Below are the code and all the weights of a small trained network. Each question names an input and a target symbol and asks about switching units off, where a switched-off unit gives its printed mean instead of its output.

import numpy as np


def w(rows, s, z=0):
    codes = np.array(rows[::2]) - 128.0
    scale = np.full(codes.shape[1], s)
    scale[-1] = z or s
    return codes * scale


def norm(h):
    return h / np.sqrt((h * h).mean(-1, keepdims=True) + 1e-5)


def f(y):
    return y / 2 * (1 + np.tanh(0.7978845608 * (y + 0.044715 * y**3)))


def softmax(a):
    e = np.exp(a - a.max(-1, keepdims=True))
    return e / e.sum(-1, keepdims=True)


def log_softmax(a):
    a = a - a.max(-1, keepdims=True)
    return a - np.log(np.exp(a).sum(-1, keepdims=True))


def net(x, mask):
    ids = ['ΘΞΨαβμ'.index(c) for c in x.split()]
    T = len(ids)
    res = E[ids] + P[:T]
    u = 0
    for l in range(2):
        q, k, v = (norm(res) @ M[l].T for M in (Q, K, V))
        z = softmax(np.where(np.tri(T) > 0, q @ k.T / 2**0.5, -1e9)) @ v
        res = res + np.where(mask[u], z, O[l][:, -1]) @ O[l][:, :-1]
        u += 1
        y = f(norm(res) @ A[l][:, :-1].T + A[l][:, -1])
        res = res + np.where(mask[u : u + 8], y, B[l][:, -1]) @ B[l][:, :-1]
        u += 8
    return log_softmax(norm(res)[-1] @ U[:, :-1].T + U[:, -1])


Q, K, V, O, A, B = {}, {}, {}, {}, {}, {}
E = w([
[186,153,124],'Θ',
[164,2,36],'Ξ',
[71,165,114],'Ψ',
[158,96,84],'α',
[200,107,210],'β',
[141,75,146],'μ',
],0.0072)
P = w([
[161,121,143],'0',
[20,91,180],'1',
[75,90,158],'2',
[113,92,139],'3',
[142,104,127],'4',
[173,121,121],'5',
[194,119,86],'6',
[206,139,98],'7',
[222,133,78],'8',
[233,132,65],'9',
[241,128,53],'10',
[249,130,49],'11',
],0.0018)
Q[0] = w([
[138,161,68],'0.h1',
[49,6,254],'0.h1',
],0.0033)
K[0] = w([
[115,147,121],'0.h1',
[175,2,134],'0.h1',
],0.0056)
V[0] = w([
[79,87,184],'0.h1',
[1,196,119],'0.h1',
],0.0037)
O[0] = w([
[152,167,44,70],'0.h1',
[253,97,86,7],'0.h1',
],0.0043,0.0018)
A[0] = w([
[182,158,106,52],'0.n1',
[118,183,156,24],'0.n2',
[21,160,121,209],'0.n3',
[214,204,113,85],'0.n4',
[32,184,81,82],'0.n5',
[232,3,175,8],'0.n6',
[118,100,101,40],'0.n7',
[164,90,24,19],'0.n8',
],0.0042,0.0017)
B[0] = w([
[64,64,119,125],'0.n1',
[136,188,219,83],'0.n2',
[211,56,85,201],'0.n3',
[32,55,164,216],'0.n4',
[223,152,70,135],'0.n5',
[245,200,107,248],'0.n6',
[117,160,134,77],'0.n7',
[40,117,254,125],'0.n8',
],0.0027,0.0012)
Q[1] = w([
[185,94,92],'1.h1',
[1,163,152],'1.h1',
],0.0076)
K[1] = w([
[199,185,83],'1.h1',
[76,80,254],'1.h1',
],0.0068)
V[1] = w([
[117,247,36],'1.h1',
[2,87,166],'1.h1',
],0.004)
O[1] = w([
[170,252,69,167],'1.h1',
[53,137,233,2],'1.h1',
],0.0045,0.00097)
A[1] = w([
[76,115,125,101],'1.n1',
[126,129,127,119],'1.n2',
[198,211,154,114],'1.n3',
[136,203,217,109],'1.n4',
[78,173,114,119],'1.n5',
[2,92,114,140],'1.n6',
[230,137,38,5],'1.n7',
[133,84,89,185],'1.n8',
],0.0078,0.003)
B[1] = w([
[150,152,115,118],'1.n1',
[133,129,131,124],'1.n2',
[117,122,28,198],'1.n3',
[141,233,132,146],'1.n4',
[145,101,86,118],'1.n5',
[171,214,50,164],'1.n6',
[255,89,219,254],'1.n7',
[89,195,152,178],'1.n8',
],0.0057,0.0042)
U = w([
[119,248,188,73],'Θ',
[85,52,59,142],'Ξ',
[199,112,112,102],'Ψ',
[107,177,28,249],'α',
[121,124,215,31],'β',
[66,70,169,253],'μ',
],0.012,0.0031)

Each question gives the input, a string of symbols that net reads in full, and the target symbol t.
The units are the heads (2 rows each of Q, K, V and O) and the neurons (one row each of A and B). Each row of codes is followed by its name. A weight is (code - 128) times the scale printed after its matrix; where a second scale follows, it is the last column's (O, A, B and U).
mask holds one flag per unit, layer by layer, with each layer's heads first. A switched-off unit (its flag False) gives its mean, the last column of its rows in O or B, instead of its output. The means were averaged over made-up inputs and are rounded, as every weight is.
A unit's drop is (log p(t) with every unit on - log p(t) with that unit switched off) / (log p(t) with every unit on - log p(t) with every unit switched off).
The circuit of an input: a set's keep is (log p(t) with only the set's units on - log p(t) with every unit switched off) / (log p(t) with every unit on - log p(t) with every unit switched off). Starting from the 12 units with the biggest drops (on a tie, the unit counted first), units are removed one at a time, each time the one whose removal leaves the highest keep (on an exact tie, the one counted first), for as long as the keep stays at least 0.8.
units of the circuit, in order: the units of the circuit, biggest drop first
unit that matters most: the unit with the biggest drop
k most important neurons: the k neurons with the biggest drops, biggest first
top k neurons in layer l: the k neurons of layer l with the biggest drops, biggest first
drop of u: that unit's drop, to one decimal
input Θ μ Ψ, target α: unit that matters most : 0.n6
input Θ α Θ Θ Θ, target Θ: 2 most important neurons : [0.n6; 1.n4]
input β α Θ α Θ, target Θ: units of the circuit, in order : [0.h1; 1.h1; 1.n4]
input Θ Θ α Ξ Θ Θ α μ, target μ: units of the circuit, in order : [0.h1; 1.n7; 1.n3]
input Θ Θ Θ Θ Θ Ψ β Θ, target α: 4 most important neurons : [1.n3; 0.n3; 0.n6; 0.n5]
input μ β Ξ α α, target α: units of the circuit, in order : [1.n6; 0.h1; 1.n7; 1.h1]
input Θ Θ Θ Ψ α μ, target μ: top 3 neurons in layer 1 : [1.n7; 1.n4; 1.n3]
input Θ Θ Θ α, target α: units of the circuit, in order : [0.h1; 1.n6; 1.n7]
input Ψ Θ β, target Θ: 4 most important neurons : [1.n4; 1.n7; 0.n4; 0.n3]
input Ψ α α, target β: 2 most important neurons : [0.n8; 1.n3]
input α Ψ α Θ Θ Θ Ξ β μ Ψ, target Ψ: 2 most important neurons : [0.n5; 0.n3]
input Θ Ψ Θ, target α: top 2 neurons in layer 1 : [1.n3; 1.n4]
input Θ Ψ β Ψ μ Ψ β μ Θ Ψ, target Ψ: drop of 1.n7 : 0.2
input β μ Ψ, target α: drop of 1.n8 : 0.0
input Θ Ψ β, target Θ: drop of 1.n4 : 0.8
